Here is a tiny trained network, its code and every weight. The questions are about switching its units off for an input and a class, where a switched-off unit gives its printed mean instead of its output.

import numpy as np


def w(rows, s, z=0):
    codes = np.array(rows[::2]) - 128.0
    scale = np.full(codes.shape[1], s)
    scale[-1] = z or s
    return codes * scale


def norm(h):
    return h / np.sqrt((h * h).mean(-1, keepdims=True) + 1e-5)


def f(y):
    return y / 2 * (1 + np.tanh(0.7978845608 * (y + 0.044715 * y**3)))


def log_softmax(a):
    a = a - a.max(-1, keepdims=True)
    return a - np.log(np.exp(a).sum(-1, keepdims=True))


def net(x, mask):
    res = np.array(x, float).reshape(1, 7) / 4 @ E
    u = 0
    for l in range(2):
        y = f(norm(res) @ A[l][:, :-1].T + A[l][:, -1])
        res = res + np.where(mask[u : u + 4], y, B[l][:, -1]) @ B[l][:, :-1]
        u += 4
    return log_softmax(norm(res)[-1] @ U[:, :-1].T + U[:, -1])


A, B = {}, {}
E = w([
[116,154,95,92,144,147,104,140],'x0',
[132,136,242,60,106,122,67,84],'x1',
[252,198,115,110,119,185,193,175],'x2',
[83,52,207,109,251,217,149,246],'x3',
[125,144,124,117,126,118,128,141],'x4',
[106,168,88,89,168,173,103,128],'x5',
[113,161,132,188,69,186,71,167],'x6',
],0.004)
A[0] = w([
[12,78,124,189,141,102,94,104,42],'0.n1',
[70,190,161,254,52,206,60,186,41],'0.n2',
[109,101,31,244,157,84,172,181,4],'0.n3',
[110,111,118,68,196,45,229,85,28],'0.n4',
],0.0076,0.0026)
B[0] = w([
[84,179,176,195,188,68,82,254,240],'0.n1',
[218,1,92,16,215,86,137,84,254],'0.n2',
[45,143,167,46,129,217,238,149,238],'0.n3',
[209,6,83,96,147,137,47,147,198],'0.n4',
],0.0068,0.0041)
A[1] = w([
[203,165,123,127,151,155,133,156,6],'1.n1',
[144,131,247,80,106,138,80,104,36],'1.n2',
[141,103,201,145,196,194,131,182,78],'1.n3',
[209,165,162,128,116,149,172,155,28],'1.n4',
],0.012,0.0023)
B[1] = w([
[51,152,179,66,176,40,41,173,150],'1.n1',
[119,136,66,149,153,200,239,201,190],'1.n2',
[177,180,105,145,44,106,109,49,254],'1.n3',
[1,40,171,225,155,118,82,119,161],'1.n4',
],0.0082,0.009)
U = w([
[33,122,176,156,172,84,61,193,67],'0',
[217,31,86,81,181,135,109,131,79],'1',
[100,159,99,121,138,240,255,188,83],'2',
[128,147,108,137,118,138,121,111,254],'3',
[142,145,109,131,125,127,128,117,209],'4',
[151,137,113,132,112,143,141,124,173],'5',
[170,183,111,153,58,126,105,53,26],'6',
],0.0068,0.0037)

Each question gives the input, the list of numbers given to net, and the class t.
The units are the neurons (one row each of A and B). Each row of codes is followed by its name. A weight is (code - 128) times the scale printed after its matrix; where a second scale follows, it is the last column's (A, B and U).
mask holds one flag per neuron, layer by layer. A switched-off neuron (its flag False) gives its mean, the last column of its row in B, instead of its output. The means were averaged over made-up inputs and are rounded, as every weight is.
A unit's drop is (log p(t) with every unit on - log p(t) with that unit switched off) / (log p(t) with every unit on - log p(t) with every unit switched off).
The circuit of an input: a set's keep is (log p(t) with only the set's units on - log p(t) with every unit switched off) / (log p(t) with every unit on - log p(t) with every unit switched off). Starting from all 8 units, units are removed one at a time, each time the one whose removal leaves the highest keep (on an exact tie, the one counted first), for as long as the keep stays at least 0.8.
units of the circuit, in order: the units of the circuit, biggest drop first
top k neurons: the k neurons with the biggest drops, biggest first
k most important neurons of layer l: the k neurons of layer l with the biggest drops, biggest first
input [6,8,-5,5,-3,8,-6], class 2: units of the circuit, in order => [1.n2; 0.n2]
input [0,-7,8,0,1,-5,1], class 0: units of the circuit, in order => [1.n1]
input [8,7,8,1,-4,-6,0], class 0: 2 most important neurons of layer 1 => [1.n4; 1.n1]
input [-7,7,-5,-3,4,-5,-5], class 2: top 2 neurons => [1.n2; 0.n2]
input [3,7,-4,-3,0,-8,-8], class 1: 2 most important neurons of layer 1 => [1.n3; 1.n4]
input [-3,-3,5,-4,0,-5,6], class 1: top 3 neurons => [0.n2; 0.n1; 1.n3]
input [-1,2,8,-7,4,3,-3], class 0: units of the circuit, in order => [1.n4; 1.n1]
input [-3,-1,7,-3,-4,-3,5], class 0: top 2 neurons => [1.n4; 1.n1]
input [5,-3,-8,-4,4,4,-7], class 0: 2 most important neurons of layer 0 => [0.n1; 0.n2]
input [-4,2,3,-7,4,-3,-7], class 1: top 2 neurons => [0.n4; 1.n3]
input [-1,4,-5,6,-6,4,6], class 1: top 2 neurons => [0.n2; 0.n3]
input [-2,6,4,-7,1,2,8], class 1: units of the circuit, in order => [0.n2; 1.n3]
input [2,8,-5,-6,1,-2,-4], class 2: top 2 neurons => [1.n2; 1.n3]
input [1,-7,-4,-4,-8,-2,8], class 1: top 2 neurons => [0.n2; 1.n2]
input [-6,4,6,1,-1,4,1], class 0: units of the circuit, in order => [1.n4]
input [-7,-3,7,8,5,4,6], class 6: 2 most important neurons of layer 1 => [1.n3; 1.n2]
input [-3,-7,0,-3,-7,1,-6], class 2: top 4 neurons => [0.n3; 0.n2; 1.n3; 1.n1]
input [-7,-6,8,-6,-7,-7,-8], class 0: top 2 neurons => [1.n4; 0.n2]
input [-5,7,3,7,-1,-7,-6], class 2: top 3 neurons => [1.n2; 0.n2; 0.n1]
input [-1,-8,4,-3,0,0,-2], class 2: units of the circuit, in order => [0.n3]
